Below is a small trained network, with its code and all its weights. Each question gives an input and a target symbol and asks what happens when units are switched off, that is, made to give their printed mean instead of their output.

import numpy as np


def w(rows, s, z=0):
    codes = np.array(rows[::2]) - 128.0
    scale = np.full(codes.shape[1], s)
    scale[-1] = z or s
    return codes * scale


def f(y):
    return y / 2 * (1 + np.tanh(0.7978845608 * (y + 0.044715 * y**3)))


def softmax(a):
    e = np.exp(a - a.max(-1, keepdims=True))
    return e / e.sum(-1, keepdims=True)


def log_softmax(a):
    a = a - a.max(-1, keepdims=True)
    return a - np.log(np.exp(a).sum(-1, keepdims=True))


def net(x, mask):
    ids = ['ΛΩαβδζηθπ'.index(c) for c in x.split()]
    T = len(ids)
    res = E[ids] + P[:T]
    r = res
    for j in range(3):
        rows = slice(3 * j, 3 * j + 3)
        q, k, v = (r @ M[0][rows].T for M in (Q, K, V))
        z = softmax(np.where(np.tri(T) > 0, q @ k.T / 3**0.5, -1e9)) @ v
        o = O[0][rows]
        res = res + np.where(mask[j], z, o[:, -1]) @ o[:, :-1]
    y = f(res @ A[0][:, :-1].T + A[0][:, -1])
    res = res + np.where(mask[3:7], y, B[0][:, -1]) @ B[0][:, :-1]
    return log_softmax(res[-1] @ U[:, :-1].T + U[:, -1])


Q, K, V, O, A, B = {}, {}, {}, {}, {}, {}
E = w([
[225,197,169,125],'Λ',
[88,91,75,196],'Ω',
[113,127,135,90],'α',
[217,112,59,98],'β',
[181,133,119,195],'δ',
[199,193,144,218],'ζ',
[83,110,54,156],'η',
[208,215,152,129],'θ',
[101,255,79,173],'π',
],0.017)
P = w([
[210,170,3,167],'0',
[200,153,25,166],'1',
[162,136,37,160],'2',
[137,131,49,150],'3',
[154,130,88,134],'4',
[126,142,109,142],'5',
[98,119,97,132],'6',
[85,115,114,127],'7',
[111,108,127,103],'8',
[88,118,140,108],'9',
[189,84,215,62],'10',
[6,159,127,146],'11',
],0.0064)
Q[0] = w([
[183,28,149,41],'h0',
[115,140,78,4],'h0',
[107,107,206,130],'h0',
[145,72,78,149],'h1',
[147,161,146,230],'h1',
[155,240,75,113],'h1',
[66,85,213,121],'h2',
[120,206,88,107],'h2',
[172,83,60,131],'h2',
],0.015)
K[0] = w([
[175,83,9,98],'h0',
[132,110,103,5],'h0',
[169,77,144,161],'h0',
[113,208,178,173],'h1',
[163,104,143,214],'h1',
[113,38,217,91],'h1',
[224,124,9,117],'h2',
[135,81,196,155],'h2',
[25,151,113,146],'h2',
],0.014)
V[0] = w([
[99,144,170,90],'h0',
[147,76,143,102],'h0',
[88,207,113,124],'h0',
[180,75,94,95],'h1',
[170,150,120,221],'h1',
[134,64,231,144],'h1',
[6,170,77,146],'h2',
[75,87,137,202],'h2',
[99,135,160,92],'h2',
],0.013)
O[0] = w([
[83,96,122,117,58],'h0',
[73,135,62,153,39],'h0',
[179,100,172,95,217],'h0',
[128,60,255,118,140],'h1',
[91,204,132,105,227],'h1',
[204,179,171,120,2],'h1',
[84,117,248,154,126],'h2',
[169,221,170,131,75],'h2',
[202,109,130,150,69],'h2',
],0.0099,0.0086)
A[0] = w([
[100,61,116,122,203],'n0',
[151,118,132,58,79],'n1',
[90,76,111,3,251],'n2',
[185,102,137,178,68],'n3',
],0.02,0.0028)
B[0] = w([
[121,219,164,114,192],'n0',
[7,121,69,122,169],'n1',
[164,75,152,145,255],'n2',
[167,191,152,168,146],'n3',
],0.018,0.014)
U = w([
[120,130,151,110,48],'Λ',
[117,143,148,83,89],'Ω',
[116,102,147,187,178],'α',
[119,146,168,91,26],'β',
[134,100,126,131,165],'δ',
[167,157,132,252,254],'ζ',
[128,65,219,183,213],'η',
[102,99,160,235,8],'θ',
[27,119,174,229,145],'π',
],0.013,0.0038)

Each question gives the input, a string of symbols that net reads in full, and the target symbol t.
The units are the heads (3 rows each of Q, K, V and O) and the neurons (one row each of A and B). Each row of codes is followed by its name. A weight is (code - 128) times the scale printed after its matrix; where a second scale follows, it is the last column's (O, A, B and U).
mask holds one flag per unit, heads first, then neurons. A switched-off unit (its flag False) gives its mean, the last column of its rows in O or B, instead of its output. The means were averaged over made-up inputs and are rounded, as every weight is.
A unit's drop is (log p(t) with every unit on - log p(t) with that unit switched off) / (log p(t) with every unit on - log p(t) with every unit switched off).
The circuit of an input: a set's keep is (log p(t) with only the set's units on - log p(t) with every unit switched off) / (log p(t) with every unit on - log p(t) with every unit switched off). Starting from all 7 units, units are removed one at a time, each time the one whose removal leaves the highest keep (on an exact tie, the one counted first), for as long as the keep stays at least 0.8.
units of the circuit, in order: the units of the circuit, biggest drop first
most important unit: the unit with the biggest drop
k most important neurons: the k neurons with the biggest drops, biggest first
which heads matter: for each layer, one digit per head in row order, 1 if its drop is at least 0.15 and else 0, layers parted by /
drop when u is switched off: that unit's drop, to one decimal
input Λ π θ, target π: which heads matter : 100
input α δ Ω θ δ θ, target Ω: units of the circuit, in order : (n2)
input π π β, target π: units of the circuit, in order : (h2; h1)
input α α ζ Λ α Λ, target ζ: which heads matter : 010
input π α π ζ β θ Λ η α π π η, target η: units of the circuit, in order : (h0; n2)
input α α α α η α α θ α Ω δ, target ζ: units of the circuit, in order : (n3; h1)
input δ Λ ζ ζ α β Λ η π β, target π: units of the circuit, in order : (h2; h0)
input β α δ ζ δ Ω ζ π α α π, target ζ: units of the circuit, in order : (h1; h2)
input η π δ, target η: 2 most important neurons : (n0; n1)
input π π π Λ, target π: units of the circuit, in order : (n1; h0)
input π Λ δ Ω α β, target ζ: units of the circuit, in order : (h0; n1)
input δ θ β π, target η: 2 most important neurons : (n2; n0)
input π π π α β, target ζ: units of the circuit, in order : (n1; h0)
input η π Λ η Λ ζ α π π δ δ Λ, target Ω: which heads matter : 011
input α Ω α δ θ α α α Λ β δ, target ζ: which heads matter : 001
input θ Λ θ, target δ: which heads matter : 001
input β β π α π α θ Ω Ω ζ ζ, target ζ: which heads matter : 000
input β θ Λ θ Ω π, target Ω: which heads matter : 100
input π Ω α Ω α α ζ δ α Λ Ω, target π: units of the circuit, in order : (h1)
input η Ω δ, target π: units of the circuit, in order : (h2; n2)
input α Ω α Λ θ β π Λ η π, target η: which heads matter : 110
input η Λ Ω π α α θ, target ζ: most important unit : h1
input β α β π α π θ, target π: 2 most important neurons : (n1; n2)
input π α α, target η: drop when n1 is switched off : 0.1
input θ η θ Λ π η η, target η: drop when h1 is switched off : -0.4
input α δ Λ η Ω α π α Λ α Ω, target π: drop when h2 is switched off : 0.7
